cols: E P B H F
[168 144 124  82  55]  j_525
[ 82 153 124 103 116]  j_221
[105 143 117 156 117]  j_704
[ 82 153 124 103 128]  j_664
down: [124 117] -> B
shift +1: [ 82 153 124 103] -> [ 83 154 125 104]

cols: S Y M U X Q T A C N
[156 131 117  92  51 130 127 131 154 123] -> j_5
[127 132 111 153  59 125 133 128 147 117] -> j_528
[139 121 123  83 176 132 127 126 140 159] -> j_823
shift -1: [130] -> [129]
perm: [ 59 111 117 125 127 128 132 133 147 153] -> j_528
shift +1: [111] -> [112]

cols: G D V Z K J
[143  87 136 165  90 151] -> j_380
[126  97 175 165  90 119] -> j_290
[126  97 175 220 138 119] -> j_464
down: [165 165] -> Z
down: [97 97] -> D
which: [126  97 175 165  90 119] -> j_290
back: [ 87 143] -> j_380
which: [126  97 175 220 138 119] -> j_464
down: [87 97] -> D

cols: Zis nisuf Fole zose
[129 131 131 211] = j_105
[137 126 197 144] = j_265
[144 127 137 197] = j_732
back: [211 131 131] -> j_105
down: [197 137] -> Fole
perm: [144 137 126 197] -> j_265
down: [131 197] -> Fole
perm: [137 197 144 127] -> j_732

cols: sek vili pavi Zok dal Mopa Zepe Daki vunev
[130 128 152 125 139 112 147 120 144] : j_150
[137  91 152 138 199 135 138 143 114] : j_674
[139  83 153 141 212 140 136 147 108] : j_867
[112 120 147 139 128 145 152 125 130] : j_72
[135  99 150 135 186 132 138 139 118] : j_996
back: [138 135 199 138 152  91 137] -> j_674
down: [153 147] -> pavi
perm: [112 120 125 128 130 139 144 147 152] -> j_150

cols: zaz dira supe nupi Fara
[119 140 160 120 124] = j_783
[139 151 105 134  73] = j_626
[113 155 130 112 120] = j_906
[141 110 140 143 124] = j_187
[139 151  73 133 105] = j_840
[139 109 146 142 127] = j_404
[140 107 145 143 129] = j_126
[140 145 107 143 122] = j_433
[140 107 144 142 129] = j_178
[140 111 138 142 122] = j_843
[ 99 111 138 145 152] = j_749
[113 188  38 101  92] = j_687
down: [130 140  73 146 145 107 144 138] -> supe
perm: [ 73 105 134 139 151] -> j_626
back: [143 145 107 140] -> j_126
down: [122 129] -> Fara

cols: tagu mezet dadu Lusep nub dife
[103 108 147 109 104 171] = j_245
[109 124 124 115 126 145] = j_10
[ 95 162 149 151 150 111] = j_515
[ 87  88 124 110  80 124] = j_662
[147 137 117 126 154 122] = j_34
[170 124 145 124 161  96] = j_670
[102 104 171 109 147 108] = j_566
[130  97 138 164  81 120] = j_541
[ 96 151 140 146 158 117] = j_818
[140 150  81 133 134 138] = j_988
[114  88 145 152  67 128] = j_882
perm: [171 104 109 147 108 103] -> j_245
back: [108 147 109 171] -> j_566
shift +1: [137 117] -> [138 118]
down: [150  88] -> mezet
shift -1: [87] -> [86]

cols: mulu Silu Rit funo kuf rinad zad Mafol nedub
[134 122 143 198 129  96 126 136 132] = j_615
[142 120 123 105 124 130 161 147 110] = j_54
[120 147 130 120 142 126 114 133 105] = j_33
[162 147 176 191 154 142 115 117 100] = j_348
[129 137 122 183 134 151 184 122 145] = j_741
[132 130 114 142 105 147 120 126 120] = j_266
[165 146 138 129 120 103 141 120 125] = j_137
[136 112 110 153 138 143 136 145 159] = j_284
perm: [114 133 105 120 147 130 120 142 126] -> j_33
down: [161 114 115 184 120 141] -> zad
back: [147 161] -> j_54

cols: Linu fup gog Vuf mera Tomo rezim reka lubab
[ 92 116 159 149 104 106 137 149 156] -> j_278
[102 109 150  35 219 214 143 122 109] -> j_379
[106 137 149 153 104 106 151 125 110] -> j_392
back: [156 149 137 106] -> j_278
perm: [ 92 104 106 116 137 149 149 156 159] -> j_278
down: [116 109] -> fup
down: [109 137] -> fup
perm: [104 159 116 137 156 149 106 149  92] -> j_278

